Below are the code and all the weights of a small trained network. Each question names an input and a class and asks about switching units off, where a switched-off unit gives its printed mean instead of its output.

import numpy as np


def w(rows, s, z=0):
    codes = np.array(rows[::2]) - 128.0
    scale = np.full(codes.shape[1], s)
    scale[-1] = z or s
    return codes * scale


def norm(h):
    return h / np.sqrt((h * h).mean(-1, keepdims=True) + 1e-5)


def f(y):
    return y / 2 * (1 + np.tanh(0.7978845608 * (y + 0.044715 * y**3)))


def log_softmax(a):
    a = a - a.max(-1, keepdims=True)
    return a - np.log(np.exp(a).sum(-1, keepdims=True))


def net(x, mask):
    res = np.array(x, float).reshape(1, 8) / 4 @ E
    u = 0
    for l in range(2):
        y = f(norm(res) @ A[l][:, :-1].T + A[l][:, -1])
        res = res + np.where(mask[u : u + 12], y, B[l][:, -1]) @ B[l][:, :-1]
        u += 12
    return log_softmax(norm(res)[-1] @ U[:, :-1].T + U[:, -1])


A, B = {}, {}
E = w([
[129,125,128,129,126,128],'x0',
[115,128,229,86,33,48],'x1',
[23,45,227,119,198,77],'x2',
[241,166,41,230,137,4],'x3',
[137,126,133,126,132,129],'x4',
[135,128,135,131,129,132],'x5',
[125,128,122,133,127,126],'x6',
[125,127,123,131,125,130],'x7',
],0.0028)
A[0] = w([
[182,185,136,42,35,175,8],'L0N1',
[137,97,150,168,28,68,178],'L0N2',
[160,109,158,123,134,180,193],'L0N3',
[62,62,175,173,134,73,158],'L0N4',
[133,90,89,81,105,215,188],'L0N5',
[78,107,201,174,187,80,189],'L0N6',
[170,126,86,148,206,101,63],'L0N7',
[111,155,189,37,52,117,104],'L0N8',
[172,115,94,136,149,179,255],'L0N9',
[166,216,116,110,94,148,59],'L0N10',
[177,160,186,100,102,189,234],'L0N11',
[143,125,97,167,254,110,73],'L0N12',
],0.0044,0.0026)
B[0] = w([
[28,119,253,177,87,100,148],'L0N1',
[83,175,167,63,76,95,208],'L0N2',
[51,164,104,136,109,138,185],'L0N3',
[220,92,78,199,141,153,230],'L0N4',
[62,207,219,61,131,67,231],'L0N5',
[144,66,65,217,112,154,254],'L0N6',
[81,152,45,161,134,139,151],'L0N7',
[83,132,94,190,54,110,199],'L0N8',
[43,150,91,45,128,152,253],'L0N9',
[91,52,159,115,95,199,126],'L0N10',
[2,155,100,140,112,119,227],'L0N11',
[21,97,35,178,147,111,185],'L0N12',
],0.0037,0.0022)
A[1] = w([
[92,69,219,149,124,166,52],'L1N1',
[112,190,139,62,109,65,174],'L1N2',
[109,132,134,125,177,236,63],'L1N3',
[124,255,107,34,92,122,247],'L1N4',
[118,83,104,159,127,105,164],'L1N5',
[157,85,201,94,102,176,54],'L1N6',
[84,101,119,158,151,138,140],'L1N7',
[170,180,80,154,174,176,82],'L1N8',
[121,138,96,158,85,59,254],'L1N9',
[95,59,208,111,81,142,10],'L1N10',
[100,138,173,89,128,194,74],'L1N11',
[68,129,134,67,235,231,123],'L1N12',
],0.0063,0.0025)
B[1] = w([
[181,148,80,113,83,104,170],'L1N1',
[179,121,117,89,187,160,180],'L1N2',
[172,121,215,120,109,59,167],'L1N3',
[157,172,132,132,189,203,248],'L1N4',
[113,151,154,86,94,98,168],'L1N5',
[61,170,76,149,126,110,127],'L1N6',
[109,124,150,97,80,110,170],'L1N7',
[83,117,98,221,121,164,152],'L1N8',
[147,112,192,105,158,142,225],'L1N9',
[80,98,25,126,113,171,171],'L1N10',
[130,98,98,164,181,64,168],'L1N11',
[253,118,182,144,95,71,253],'L1N12',
],0.006,0.0044)
U = w([
[233,244,205,16,222,199,243],'0',
[211,54,254,195,53,3,248],'1',
[183,235,51,216,235,214,8],'2',
[82,32,47,236,233,48,4],'3',
[38,229,224,25,44,225,40],'4',
[33,26,130,54,22,74,120],'5',
],0.0072,0.002)

Each question gives the input, the list of numbers given to net, and the class t.
The units are the neurons (one row each of A and B). Each row of codes is followed by its name. A weight is (code - 128) times the scale printed after its matrix; where a second scale follows, it is the last column's (A, B and U).
mask holds one flag per neuron, layer by layer. A switched-off neuron (its flag False) gives its mean, the last column of its row in B, instead of its output. The means were averaged over made-up inputs and are rounded, as every weight is.
A unit's drop is (log p(t) with every unit on - log p(t) with that unit switched off) / (log p(t) with every unit on - log p(t) with every unit switched off).
The circuit of an input: a set's keep is (log p(t) with only the set's units on - log p(t) with every unit switched off) / (log p(t) with every unit on - log p(t) with every unit switched off). Starting from the 12 units with the biggest drops (on a tie, the unit counted first), units are removed one at a time, each time the one whose removal leaves the highest keep (on an exact tie, the one counted first), for as long as the keep stays at least 0.8.
circuit, biggest first: the units of the circuit, biggest drop first
top k neurons: the k neurons with the biggest drops, biggest first
k most important neurons of layer l: the k neurons of layer l with the biggest drops, biggest first
drop of u: that unit's drop, to one decimal
input [-5,8,-8,2,4,-3,2,4], class 0: circuit, biggest first	L1N4
input [3,0,6,4,5,-1,6,-3], class 3: 3 most important neurons of layer 1	L1N12, L1N3, L1N1
input [3,8,1,-7,7,5,-2,-2], class 5: circuit, biggest first	L1N10, L1N11
input [-3,7,0,3,1,-6,-1,-5], class 0: top 2 neurons	L0N2, L1N2
input [-8,4,-4,0,7,-1,1,-5], class 4: top 2 neurons	L0N1, L0N10
input [8,7,-2,2,-8,-4,6,-6], class 0: circuit, biggest first	L1N2, L1N4
input [4,8,-5,-2,-5,-3,-7,8], class 4: 2 most important neurons of layer 1	L1N12, L1N4
input [0,6,8,0,8,0,5,3], class 5: circuit, biggest first	L1N12, L1N10
input [0,-6,-4,-1,0,-1,6,6], class 0: 3 most important neurons of layer 1	L1N12, L1N3, L1N10
input [-6,-2,1,-4,-8,-6,1,3], class 1: top 2 neurons	L1N12, L0N2
input [-8,8,0,0,4,-5,4,0], class 4: top 2 neurons	L1N12, L0N2
input [3,1,-4,-1,-3,2,-8,4], class 4: top 4 neurons	L0N1, L0N10, L0N11, L1N12
input [-8,1,1,-6,3,-6,-7,0], class 5: top 3 neurons	L1N10, L0N8, L1N11
input [5,0,-1,5,0,4,6,-2], class 2: circuit, biggest first	L1N12
input [-7,6,4,0,-4,-5,2,6], class 5: top 4 neurons	L1N12, L1N10, L1N3, L0N2
input [3,3,-7,-1,-1,-2,-7,2], class 4: top 4 neurons	L0N1, L0N10, L1N12, L0N11
input [3,7,0,-2,2,8,-2,6], class 4: 2 most important neurons of layer 0	L0N2, L0N12
input [3,0,6,4,1,-8,-1,-8], class 3: 4 most important neurons of layer 0	L0N4, L0N6, L0N5, L0N12
input [5,8,-1,0,0,1,5,-7], class 4: top 3 neurons	L1N12, L0N2, L0N8
input [1,1,3,-4,-4,1,3,-3], class 5: top 2 neurons	L1N10, L0N8
input [0,-3,1,1,1,3,5,7], class 3: circuit, biggest first	L0N12
input [-8,1,-3,4,-1,6,1,8], class 0: 3 most important neurons of layer 0	L0N4, L0N6, L0N2
input [4,6,2,-5,-3,1,-4,-5], class 5: top 2 neurons	L1N10, L1N4
input [-1,7,-4,3,-8,-8,1,2], class 0: top 2 neurons	L1N2, L1N4
input [8,2,-7,3,-8,-4,5,-2], class 0: drop of L0N4	0.1
input [7,-8,3,-4,-8,8,-8,2], class 1: drop of L1N12	0.2
